Here is a tiny trained network, its code and every weight. The questions are about switching its units off for an input and a class, where a switched-off unit gives its printed mean instead of its output.

import numpy as np


def w(rows, s, z=0):
    codes = np.array(rows[::2]) - 128.0
    scale = np.full(codes.shape[1], s)
    scale[-1] = z or s
    return codes * scale


def norm(h):
    return h / np.sqrt((h * h).mean(-1, keepdims=True) + 1e-5)


def f(y):
    return np.maximum(y, 0)


def log_softmax(a):
    a = a - a.max(-1, keepdims=True)
    return a - np.log(np.exp(a).sum(-1, keepdims=True))


def net(x, mask):
    res = np.array(x, float).reshape(1, 7) / 4 @ E
    u = 0
    for l in range(3):
        y = f(norm(res) @ A[l][:, :-1].T + A[l][:, -1])
        res = res + np.where(mask[u : u + 7], y, B[l][:, -1]) @ B[l][:, :-1]
        u += 7
    return log_softmax(norm(res)[-1] @ U[:, :-1].T + U[:, -1])


A, B = {}, {}
E = w([
[139,125,209,116,114,49,117,97,59,142,133],'x0',
[105,121,104,136,142,124,132,112,103,115,134],'x1',
[105,118,105,128,153,144,155,100,104,131,127],'x2',
[150,193,140,123,100,173,56,2,146,113,141],'x3',
[63,7,174,74,179,125,70,104,208,120,198],'x4',
[101,178,79,36,77,91,171,166,115,158,234],'x5',
[125,130,138,116,126,145,124,134,123,151,119],'x6',
],0.0083)
A[0] = w([
[95,131,4,146,125,208,72,175,236,116,68,31],'0.n1',
[124,166,133,216,60,99,132,101,73,146,74,87],'0.n2',
[172,73,189,126,85,99,101,74,55,174,129,103],'0.n3',
[143,92,26,151,86,245,115,199,182,100,148,2],'0.n4',
[124,135,149,225,228,167,29,95,135,120,14,46],'0.n5',
[115,68,92,194,196,98,91,241,125,171,50,125],'0.n6',
[89,160,158,162,75,173,83,2,172,154,147,4],'0.n7',
],0.0065,0.005)
B[0] = w([
[247,43,108,116,187,117,85,49,37,210,130,199],'0.n1',
[84,130,128,183,163,96,76,154,166,133,172,218],'0.n2',
[154,61,110,196,184,40,147,58,77,176,170,193],'0.n3',
[208,68,90,154,97,85,147,101,92,181,130,177],'0.n4',
[142,117,174,141,2,167,206,108,175,66,179,253],'0.n5',
[88,115,143,79,113,140,180,138,121,68,93,238],'0.n6',
[115,217,125,76,169,60,100,147,149,38,81,191],'0.n7',
],0.0089,0.0064)
A[1] = w([
[112,37,156,99,198,165,68,84,229,89,192,90],'1.n1',
[183,72,197,210,160,202,121,104,134,104,129,135],'1.n2',
[117,188,141,122,86,175,19,40,152,130,96,85],'1.n3',
[158,254,89,194,142,116,92,98,151,104,93,159],'1.n4',
[111,177,28,1,36,92,125,109,119,195,236,3],'1.n5',
[138,168,52,116,114,190,58,70,164,103,114,63],'1.n6',
[179,206,72,235,60,167,168,155,63,121,59,27],'1.n7',
],0.0073,0.0019)
B[1] = w([
[83,200,106,165,143,149,63,154,138,201,104,231],'1.n1',
[132,173,118,112,98,172,133,157,120,134,200,229],'1.n2',
[126,67,150,72,137,78,157,117,100,99,33,203],'1.n3',
[96,146,147,89,192,125,130,91,181,133,95,230],'1.n4',
[132,118,130,184,64,193,185,111,156,64,144,233],'1.n5',
[182,104,145,80,153,59,177,149,87,129,109,186],'1.n6',
[65,102,129,115,145,156,6,168,160,181,169,254],'1.n7',
],0.011,0.0071)
A[2] = w([
[133,106,177,221,76,221,166,107,142,97,64,4],'2.n1',
[50,189,123,120,146,146,106,144,135,221,106,57],'2.n2',
[145,102,208,179,145,153,86,100,127,133,74,165],'2.n3',
[140,146,175,154,130,2,139,83,70,121,150,129],'2.n4',
[134,96,95,115,165,129,182,246,128,113,66,72],'2.n5',
[194,82,126,204,131,79,143,91,71,214,148,141],'2.n6',
[101,71,123,79,127,122,155,189,88,116,90,33],'2.n7',
],0.0091,0.0027)
B[2] = w([
[124,158,77,160,60,163,140,198,150,3,204,239],'2.n1',
[101,143,172,209,156,119,40,150,110,160,84,235],'2.n2',
[113,144,34,108,92,135,234,227,97,122,203,234],'2.n3',
[202,60,98,93,158,212,181,140,112,185,69,254],'2.n4',
[133,153,207,2,209,72,164,27,121,85,27,209],'2.n5',
[236,71,22,186,106,116,102,87,73,145,141,225],'2.n6',
[239,230,145,118,191,65,122,11,146,77,106,190],'2.n7',
],0.0077,0.0056)
U = w([
[99,138,138,119,11,183,214,198,154,4,214,158],'0',
[161,162,184,21,189,58,160,103,131,57,1,134],'1',
[230,63,81,139,132,141,135,138,71,217,137,210],'2',
[24,164,164,159,158,128,13,212,154,203,124,2],'3',
],0.0099,0.00084)

Each question gives the input, the list of numbers given to net, and the class t.
The units are the neurons (one row each of A and B). Each row of codes is followed by its name. A weight is (code - 128) times the scale printed after its matrix; where a second scale follows, it is the last column's (A, B and U).
mask holds one flag per neuron, layer by layer. A switched-off neuron (its flag False) gives its mean, the last column of its row in B, instead of its output. The means were averaged over made-up inputs and are rounded, as every weight is.
A unit's drop is (log p(t) with every unit on - log p(t) with that unit switched off) / (log p(t) with every unit on - log p(t) with every unit switched off).
The circuit of an input: a set's keep is (log p(t) with only the set's units on - log p(t) with every unit switched off) / (log p(t) with every unit on - log p(t) with every unit switched off). Starting from the 12 units with the biggest drops (on a tie, the unit counted first), units are removed one at a time, each time the one whose removal leaves the highest keep (on an exact tie, the one counted first), for as long as the keep stays at least 0.8.
circuit, biggest first: the units of the circuit, biggest drop first
unit that matters most: the unit with the biggest drop
k most important neurons: the k neurons with the biggest drops, biggest first
top k neurons in layer l: the k neurons of layer l with the biggest drops, biggest first
input [-6,3,6,6,6,1,3], class 1: top 3 neurons in layer 1 => [1.n6, 1.n3, 1.n7]
input [2,-1,-2,-8,-2,-5,-1], class 1: unit that matters most => 2.n5
input [-5,7,3,5,-1,-3,-4], class 1: 4 most important neurons => [0.n7, 0.n3, 1.n3, 1.n4]
input [-8,3,3,-4,4,-5,-3], class 2: 3 most important neurons => [0.n1, 0.n4, 1.n5]
input [8,-2,2,4,7,4,4], class 2: circuit, biggest first => [0.n3, 2.n4]
input [-7,-7,-2,-6,-2,-7,-8], class 0: 2 most important neurons => [0.n5, 0.n6]
input [-8,4,7,-6,4,-1,0], class 2: top 2 neurons in layer 1 => [1.n3, 1.n4]
input [1,2,6,7,8,6,-1], class 3: 3 most important neurons => [1.n1, 0.n5, 2.n5]
input [5,-3,5,-1,5,-5,-2], class 0: top 4 neurons in layer 0 => [0.n5, 0.n1, 0.n2, 0.n4]
input [5,-1,-3,8,-3,7,-3], class 1: 4 most important neurons => [0.n5, 0.n7, 1.n4, 1.n3]
input [4,1,5,-2,6,2,-8], class 3: 2 most important neurons => [1.n1, 0.n1]
input [7,8,8,-7,-5,6,-5], class 1: 2 most important neurons => [0.n5, 0.n1]
input [1,-4,4,-7,6,-7,7], class 0: 2 most important neurons => [0.n5, 2.n1]
input [2,-7,1,-8,8,1,8], class 1: unit that matters most => 1.n7
input [3,0,-6,-5,1,4,-2], class 1: 3 most important neurons => [0.n5, 2.n5, 1.n2]
input [5,8,-6,-5,5,-5,8], class 0: 3 most important neurons => [1.n7, 0.n6, 1.n6]
input [5,5,0,3,5,4,7], class 2: 2 most important neurons => [0.n3, 1.n7]
input [-3,-6,4,5,-7,-5,-2], class 3: 3 most important neurons => [1.n7, 1.n5, 1.n4]
input [5,3,3,-8,2,7,7], class 1: top 2 neurons in layer 1 => [1.n2, 1.n7]
input [2,-7,-4,-6,-8,-3,-2], class 3: circuit, biggest first => [1.n7]
input [4,-4,-6,6,0,-6,6], class 0: top 2 neurons in layer 0 => [0.n5, 0.n3]
input [8,-4,-4,-6,-1,4,-2], class 2: top 3 neurons in layer 1 => [1.n3, 1.n4, 1.n6]
input [-1,-7,4,-1,7,6,-8], class 3: top 3 neurons in layer 0 => [0.n5, 0.n4, 0.n6]
